[100 = 0]
 99  89  83 111  96 103 100 113  94 119  99 116 102 102  92 104  79  94  98  77  96 119 121  89  95  97  90  98 102 114 130  96 118 112  96  93  84  98  58 129 117 108  78  92 105  87 127 101 130 106  92 103 109 129 128 -> <82>/<48>
 94  80  79  99 108 105 124 111 104 102 103  91 108  99  69 111  93 124  93  95 116 111 103 110 104  66 114  94 107  92 131  91 118 104 106  83  95 110  78  99 120  80 100  98 121  81 111 107 125 107  93 103 101 119 110 -> <83>/<47>
 96  80  82 106 126 110 126  92  95 122 101 105  68  95  80 102  76 123  96 104 115 128  84 125  90  60  89  87  96 113 108  97 134 113 105  85  91  96 129  88 120  75 113  78  97  69 132 102 137 120 108  93 103 101  94 -> <83>/<47>
 86  82  82  98 111 103 100 112 110  91 103  94  96  95  68 105  88  98  93  99 101 118 115 113 107  52 125  94  94 103 105 104 124 116 107  93  89  93  71 105 101  80 129  95  98  74 108 106 134 108 117 105  81 113  99 -> <83>/<44>
101 104 106 114  92 102  91 116  92 115 101 113 104 107  89  97  90  81  88  86  93 119 112  65  97 114  82  96 108 100 139  97 102  96 102  93  91 100  47 125 122  96  63  93 106  80  96 102 107  89  90 105 103 109 139 -> <82>/<48>
103  93  98  95  99 104  81 115  86 110 101 127  91 118  95 103  70  93 101  77 111 110 113  74  98  92  89 105 107  97 120 102 115 104 114 103  84 115  64 114 121  99  57  90 118  82 111  92 127 100 110 112 106 115 115 -> <82>/<49>
104  88  95  93 102  86  80 107  99  88 103 116 102 109  76 104  84  82  90  89  94 107 108 102 101  43 128 102 103 117 104  96 125 115 116 105  88  84  73 115 117 100 110 101  92  84 105  89 130 113 126 122 107 130  90 -> <83>/<44>
114 101  96  93 102  95 114 131  84  88 107 108 100  97  80  95  95  88  92 105  88 126 120 122  98  70 119 103 103 116 111 104 118 119 106  98  86  97  82 115 121  90 139  90 113  88 108  98  98 111 118 104 111 130 105 -> <83>/<44>
110  84  83  89 112  97 117  93 102 104 102 106 107  94  78 104  77 110 104 102 100 114  90 127  94  48 112  84 100 107 102  88 133 107 114  91  94  95  90 102 131  82 105  85  93  89 130  92 133 111 111 105 108 130  99 -> <83>/<44>
106  86  85 101  97 120  82 127  85 114 101 112  99 109  99 103  68 103 100  80 107 108 115  71  96  97  89 104 117  94 133  94 112  99 104 100  84 116  48 115 135  92  70  86 132  87 131  87 140  90  95 102 109 111 139 -> <82>/<49>
101  96  77 112 101 109 122 115  96 111 106  81 126  89  78 104 106 105  82 115 104 101 103 113 104  58 126 109  96  85 140 120 115  89 114  80 112 106  59 117 129  83 104  96 127  75 104 115 144 105 103  94  83 101 124 -> <83>/<47>
 88  77  75 101 114 108 122 111 105 107 102 111  94  91  77 105  79 119 101 106 100 108 108 107  93  62 110  91 100  95 114  90 130 103 112  82  93 102  74  99 126  77 116  82 109  72 127 103 137 109  97  99  92 117 100 -> <83>/<47>
 94  89  98 110 103  91 113 105  92 101 102 134 101 108  93  95  70 112 110  83 109 133  94  70  84 104  78  99 103  79 136 102 115  88 102  96  82 125  55 120 128  88  59  84 114  84 130  94 105 101  98  96 114 130 115 -> <82>/<49>
 97  91 105 117 100 100  98 107  82 125  97 122  90 119  97 102  76  93  83  87  93 123 112  91  92 125  69  93 103 111 122  94 114 108  86  89  89  88  67 115 128 109  67  87 104  77 119 100 118 103  94  98 100 116 132 -> <82>/<48>
 88  77  72 106 106  99 126 111 100 117 105  97  95 104  81 111  88 126  98 110  92 116 102 114 101  78 121  97 110 103 112  98 123 113 108  76 103 103  65 105 104  90 119  96 113  81 124 107 136 104  94  96 104 120 103 -> <83>/<47>
 99  87  76 102 107 110 127 110  99 108  98  89 104  97  86 107  86 121  96 101 103 113 100 120  95  73 108  97 105  89 135 106 119 105 102  78 106 117  71 108 124  81 109  95 120  83 128 102 130 105  93  88  95 115 117 -> <83>/<47>
 92  86  92 100 110 103 132 113  96 135 106 100  92  95  86 106  95 117  98 109 105 121 121 139 106  81 107  83 106 121  95  92 135 115  97  82  96  95  82  92 130  87 127  85 113  79 124 105 124 115  97  88  99 119 108 -> <83>/<47>
 96  84  86  95 103 107  94 118 100  92 103 113 106 100  86  96  69 104 104  85 110 111 108  64  92  94  96 102 103  73 126  98 107  94 101  95  86 129  46 123 122  84  90  92 115  91 126  87 126  86  91  96 105 121 122 -> <82>/<49>
 86  82  88 101 105  97  87  95  92  93 102 123  85 110  90 102  72  98  87  89  90 121  88  78  81  68 105  98 101  95 121  98 115 102 107  94  95  98  60 118 127  96  90  83 102  83 123  99 125  99 114 109 110 104 103 -> <82>/<49>
 99  84  98 104  89 100  98 105  88 115  87 125  97 117  98 106  82 103 103  75 107 113 103  92  97 114  95  99 107 102 113  94 109 107 100  99  82 113  66 121 129  93  70  91 114  90 137  91 136  97 108  92 112 119 113 -> <82>/<49>
 99  84  93 105 104  97 104 115 105 109  94 117 102 108  86 108  73 110  86  89 104 113 113  86  94  91  82 106  93  96 152  99 119  93 103  91 100 111  65 119 123  95  64  91 108  79 119 100 136 105  97  98 108 125 112 -> <82>/<49>
 95  93 103 104 103 109  91 105  83 112 108 118  88 108  88  97  85  89  90  90  87 127 106  88  93 102  84  99 106 115 124  88 117 102  95  92  95  97  73 112 117 100  85  81 107  84 104 108 109  99  99 111 102 114 125 -> <82>/<48>
 98  94  98 113 100  91 114  94 100 124  96 116 103 106  94 106  88 102  88  81  95 122  95 101  90  92  78 104 103 102 136  97 116 103  97  88  96  96  69 120 121 102  68  92 101  90 116 107 103 105  95  98 105 124 121 -> <82>/<48>
110 102  93 106  89 101  98 110  87 128  97 111 112 119 102 104  83 102  79  81  96 101 118 104 100 103  84 110 104 101 142  94 113 100 106  94 100 115  69 113 132 113  58  90 131 101 117 106 126 101  97 111 101 115 131 -> <82>/<48>
 98  95 105 115  98  93 118 119  95 113  99 109  95 115  94 106  84 100  80  88  88 120 101 102  84 122  73 102 107 102 131 102 111  99  92  89  99 103  71 119 120 109  74  96 109  91 115 112 108 103  90  94 108 121 115 -> <82>/<48>
 95  83  90 103  94 119 104 107 103 108 102 110 108 106  96 105  86 118 106  78 113 106 105  66  97  87 104  98 122  77 137  92 107  93 109  96  89 118  40 100 120  84  68  94 120  90 117  92 129  87  88  97 102 105 119 -> <82>/<49>
 95  86  88 100 107 102 103 104  94 103  95 106  92  97  74 103  84  92  90  89  92 125  99 131  97  58 113  96  96 111  98  92 123 126 101  90 101  88 100 116 122  91 119  87  95  80 127 100 132 109 114 102 104 126 106 -> <83>/<44>
102  83  98  92 107  99 101 110 100 101 100 113  79 110  78 106  71 101  97  95  82 122 123 134 101  75 105 101  95 127  84  92 132 129 106  95  88  93  91 118 126 105 126  85  97  86 138  87 133 116 111 107 110 136  93 -> <83>/<44>
 92  81  85 106 102 100 115 110 105 106 102 106 105 103  75 108  81 114  99 103 111 132  99 129  87  56 112  95  90  98 114 105 123 110 111  81  94 101  64 114 128  84 117  89 108  99 124 103 139 107 119  97  93 135 108 -> <83>/<47>
 97  80  78  91 109 102  88 114  95 107 103 111  92 100  77 107  69 103  96  93  99 111 119 121 100  49 112 103  96 105 108  96 137 113 113  90  86  97  75 108 138  88 130  78 107  74 133  91 147 113 117 103 102 132 106 -> <83>/<44>
 98  93  94 111  92  97  98 115  98 117 102 117 107 108  86 105  89  95  79  83 100 113 113  85  94  95  82  99  98 102 137  99 116  99  99  87  93  94  64 117 122 108  70  93 102  82 100 112 119 109  88 107 101 116 132 -> <82>/<48>
103  92  87  98  97 106 102  96  92 111 102 114  99 109  97 104  85 111  95  83  91 113  86  71  97  88  97 102 119  99 138  95 111  96 100  95  91 111  60 102 112  98  81  94 120  92 116  75 112  85  90 105 112 107 118 -> <82>/<49>
113  99  86 101 103  88 108 128 101  79 108  96 102  93  65 103 100  94  83 113  78 118 116 122 101  68 132 100  96 108 104 109 110 109 108  94  98  94  78 113 102  96 143 107  99  82  91 111 105 107 109 105  97 130  97 -> <83>/<44>
 97  80  78  94 109 110 114 115 102  97 104 100  98  96  76 109  83 120 104 103 101 112 110 126 101  52 123  92 101 106 117  94 127 109 114  88 103 101  68 106 127  86 120  99 108  86 120  99 133 112  86  99 102 129  99 -> <83>/<44>
 90  74  94  94 108 109  92 102  89  96  97 126  73 111  94  99  60 118 106  80  94 125  95  74  91 103  86 105 114  96 114  89 120 107 104 102  83 121  72 117 118  89  89  81 113  85 143  92 136  94 113 103 113 105  98 -> <82>/<49>
 99  85  95 103 106 104  94 106  91 109 103 121  97 108  92 102  59  98  98  89  89 115 112  79  84  98  88 107 111 104 126 104 113 105 107  93  87 110  57 120 129  99  78  92 116  90 122  98 131  92  95 102 110 117 127 -> <82>/<49>
 90  72  85  94 115 114 107 100 107 113 103 101  73  98  79 104  81 118  99  93 114 119  99 105  99  41 102  92 101 116 122  94 126 118 106  87  93  95 106  90 112  81 119  86 103  74 110 101 132 112 113 106  97  97  88 -> <83>/<47>
106  96  97 114  98 105 100 112  96 107  99 102 102 106  93 102  89  91  88  81  97 114 107  97 100  99  87 102 102 109 130  99 107 106 100  94  87 102  74 125 117  95  78  96 107  85 120 101 114 104  98 101 103 112 132 -> <82>/<48>
 92  84  87 108 104  87 122 118 107  86 107 104 100 105  84 114  89 117 100  97  95 127 112 110  83  70 109  94  97  98 110  96 128 112 108  88  95 101  69 115 118  97 122 105 103  82 111  97 104 113 105 102 105 140  95 -> <83>/<44>
 99  76  81 104 101 117 132 114 101 130 102  98 101  99  92 109  90 125  99  92 116 108 117 122 101  69 107  88 103 109 127  93 132 104 102  89  94  96  83  88 124  75 101  97 118  83 119 102 124 101  92  95 109 110 117 -> <83>/<47>
 95  84  82  94 109 110  94 119  90 100 113 110  82  99  70 104  82  90 106  97  97 126 130 122 101  57 127  95  97 124  80  95 130 126  97 103  76  81  79 107 124  85 152  85  99  78 121  93 126 110 111 106 110 132 106 -> <83>/<44>

112  96  84 101  86 108  98 115  86  88  64 114 109 108 110 111  86  95 115 101  92 102 109 168 118  99 103  87 101 103  97  95  92  74  93 123  97  82 101 119 107 113 110  71 104 109  99 131 101 102  83 101 105 104  91 -> <66>/<70>
128 113  93  75  88  99  94  99 102 129  83 128  86 123  97  78  60  93  94  80 113  85 110 112  89  57  79 156  79 115  80 123 153  99 112  84 137  83  85 100 101 125 109  22 114 102 102 123  84 101 128 120 100 141 178 -> <67>/<79>
115 103  86  92 110 115  86  90  80 115 108  91 117 100  98  87  98  83  96 108  91 145 126 137  85  92  89 104  87  91  91 119  86 104  88  94 118  76  97 116  95 127  71  75  96 117 107 103 100 134 126 103 116 116  95 -> <65>/<89>
128  99  89  98 114 112 100  94  78 105 103  99 102 112  93  97  91  92  86 108  57 107 101 136  97  91  94 113 100  85  85 104 118 106  87 119 103  76 104 117  97 101  73  22  99  88 113 107  53 123 114 114 117 137  75 -> <62>/<78>
107  94 108  92  79 102  92 113  83  87 104 110 102  77 117 102  91 178 101 106  97  96 108  90 104 112 104  94 104 130  95 111  89  71  88 120  93 100 104 121 109 120 128 144 108  84  92 130 139 109  86 101  80  97 100 -> <66>/<69>
107  89  94  98  98  90  97  96 110 114  86 111  98 103  70  94  90  97  87 105  93 100 103 115 106  92  96 128  82 105  94  93 111 116  93 108  95  83 107 109 100  90 101  61  88 104 101 120  28 113 113 117  99 108 112 -> <65>/<84>
117  90  64 103 121 101  89  86  65  95  99  98 109 104  92  73  87  50  93  89  97  97 114 145  92  68  90 111  64  78  85 117  75 106  65 113 129  67  96 115  94 124  61  53 108 116 103 122  93 138 141 112 114 112  81 -> <65>/<84>
108 108 106  93  92 114  91 109  95  84  98 124 101 109 107 102  90 102 148 100  99  87 103 103 105  86 101 103  87 114  96 117 102  87  80 112  98  90 100 113 111 121 116 106 105  94  89 132 120 114  93 100  94 101 108 -> <66>/<69>
127  95  92  97  84 109 100 108 103  90 105 136  96 125 103 107  75  98 106 100  99  96  98 104 107  81  91 130  82 103  77 100 111  89  84 134 101  76  89 118  99 140 107  90 105  95 110 133 114 109 103 107  91 125 122 -> <66>/<69>
131 111  85 101 117 111  90 110  96 111 100 107  96 123 102 105  76 100 102 110  85  91 103 129 100  85  85 115  91  90  84 105 110  98  99 117 111  73  90  98 114 106  79  26 105  93 109 112  54 109  96 115 100 136  81 -> <62>/<86>
110 105  95  97  84 111 107  87  96 114 100 109  90 110 117 126  71 101  83  91 134  93  96  90  95  91  97 121  98 109 108 115 124 103 112  75 124 105  97  92  95 112  98  90 118  98  97  97 168  95 105  94 108 109 143 -> <67>/<79>
131  91  91  86  90 107  84 108 106  83 109 116  98 114 109 105  78 105 114 102  83  94 107 111 109  98  95 112  90 115  81 121 105  85  81 114  91  85 100 116 109 126 103  78 102  85 102 128  86 107  89 116  84 112 124 -> <66>/<69>
115  91 102 107 103 110  80 102 110 119  99  99 102 110  72  91  88  87  94 116  73  98 111 112  81  87  84 127  91  90  90 113 105 110  90 111 107  85  96  99  98  87  77  22  94 111 109 101  26 131 136 110 113 132 115 -> <65>/<89>
119  94 101  92  89 105  96 105  95  97 102 116  94 124 103 115  72  97  99 107  80  83 112 115  89  87  86 107  90 113  77 120 102  90  85 120  99  80  97 131 110 130 102  57 108  91  96 128  95 118 114 116  91 122 114 -> <66>/<69>
 98  80  99 103  86  94  86 106  97 116  92  98  97 105  70 102  72  94  88 101  89 105 114 120  91  85  83 124  84  97  86 113 111 110  96 112  98  80  93 102 102  95  94  27  90 122 100  96  29 129 123 111 100 145 119 -> <65>/<89>
107 100 104 113 107  99 109  99 106 115  95  94 116 104  91  97 101 108  88 114  83 102  95 117  90 111  95  94 114  84 110 114 102 104 116 115  95  94 104 102  95 100  83  62  80  99 106  85  52 105 102 112 109 121  90 -> <62>/<78>
